Below is a small trained network, with its code and all its weights. Each question gives an input and a class and asks what happens when units are switched off, that is, made to give their printed mean instead of their output.

import numpy as np


def w(rows, s, z=0):
    codes = np.array(rows[::2]) - 128.0
    scale = np.full(codes.shape[1], s)
    scale[-1] = z or s
    return codes * scale


def f(y):
    return y / 2 * (1 + np.tanh(0.7978845608 * (y + 0.044715 * y**3)))


def log_softmax(a):
    a = a - a.max(-1, keepdims=True)
    return a - np.log(np.exp(a).sum(-1, keepdims=True))


def net(x, mask):
    res = np.array(x, float).reshape(1, 3) / 4 @ E
    y = f(res @ A[0][:, :-1].T + A[0][:, -1])
    res = res + np.where(mask, y, B[0][:, -1]) @ B[0][:, :-1]
    return log_softmax(res[-1] @ U[:, :-1].T + U[:, -1])


A, B = {}, {}
E = w([
[144,189,188,133,242,198,112,72,122,67],'x0',
[130,245,131,254,93,106,93,171,149,50],'x1',
[3,174,52,120,153,218,146,188,11,89],'x2',
],0.011)
A[0] = w([
[81,34,58,90,43,169,206,159,159,180,94],'N0',
[133,78,153,17,156,138,195,129,114,142,63],'N1',
[99,99,38,15,153,113,157,165,85,179,255],'N2',
[112,68,76,70,160,158,140,112,89,91,82],'N3',
[11,37,124,31,224,129,226,109,62,142,184],'N4',
[201,156,234,130,182,206,70,10,156,93,246],'N5',
[122,252,68,188,116,114,157,194,104,92,126],'N6',
[220,123,244,124,193,131,122,43,193,121,236],'N7',
[159,80,158,139,190,148,159,35,134,155,183],'N8',
[60,204,122,134,231,254,122,202,104,66,169],'N9',
],0.0084,0.0026)
B[0] = w([
[212,171,156,22,106,39,150,89,157,29,220],'N0',
[104,142,206,164,198,154,116,138,139,180,202],'N1',
[207,129,88,136,84,41,122,235,144,109,224],'N2',
[140,67,149,229,136,122,133,159,146,103,177],'N3',
[142,106,84,205,148,163,156,209,182,138,248],'N4',
[239,195,162,92,112,98,151,127,129,148,220],'N5',
[7,33,173,111,115,86,141,59,103,113,217],'N6',
[217,95,124,156,183,34,228,255,236,143,237],'N7',
[170,185,191,61,207,213,154,65,168,179,187],'N8',
[66,162,149,69,130,241,30,115,94,137,234],'N9',
],0.0082,0.016)
U = w([
[56,100,66,195,116,224,88,112,91,130,87],'0',
[109,65,107,110,67,30,194,30,104,120,141],'1',
[86,223,171,73,161,254,84,38,46,208,7],'2',
[210,180,85,7,96,120,115,132,122,86,88],'3',
[212,125,102,180,149,116,249,203,193,173,175],'4',
],0.0086,0.0019)

Each question gives the input, the list of numbers given to net, and the class t.
The units are the neurons (one row each of A and B). Each row of codes is followed by its name. A weight is (code - 128) times the scale printed after its matrix; where a second scale follows, it is the last column's (A, B and U).
mask holds one flag per neuron, in row order. A switched-off neuron (its flag False) gives its mean, the last column of its row in B, instead of its output. The means were averaged over made-up inputs and are rounded, as every weight is.
A unit's drop is (log p(t) with every unit on - log p(t) with that unit switched off) / (log p(t) with every unit on - log p(t) with every unit switched off).
The circuit of an input: a set's keep is (log p(t) with only the set's units on - log p(t) with every unit switched off) / (log p(t) with every unit on - log p(t) with every unit switched off). Starting from all 10 units, units are removed one at a time, each time the one whose removal leaves the highest keep (on an exact tie, the one counted first), for as long as the keep stays at least 0.8.
units of the circuit, in order: the units of the circuit, biggest drop first
most important unit: the unit with the biggest drop
top k neurons: the k neurons with the biggest drops, biggest first
drop of u: that unit's drop, to one decimal
input [1,-2,6], class 0: top 2 neurons => N9, N7
input [-8,-1,1], class 3: most important unit => N0
input [-6,2,-3], class 1: units of the circuit, in order => N7, N4
input [0,2,7], class 0: top 2 neurons => N8, N5
input [-2,5,8], class 2: top 3 neurons => N9, N4, N7
input [2,-3,6], class 0: top 2 neurons => N9, N7
input [0,-3,8], class 0: top 2 neurons => N9, N7
input [1,2,7], class 0: top 2 neurons => N8, N5
input [-1,-2,7], class 0: top 3 neurons => N9, N7, N5
input [-3,0,5], class 3: top 4 neurons => N7, N0, N2, N1
input [-7,-5,-2], class 3: top 2 neurons => N0, N7
input [-6,-1,-3], class 3: top 3 neurons => N6, N7, N0
input [-6,0,6], class 3: top 3 neurons => N0, N7, N2
input [4,-1,6], class 0: most important unit => N4
input [2,0,4], class 0: drop of N0 => 0.1
input [3,3,7], class 2: drop of N9 => 0.6
input [-6,3,7], class 1: drop of N0 => 0.2
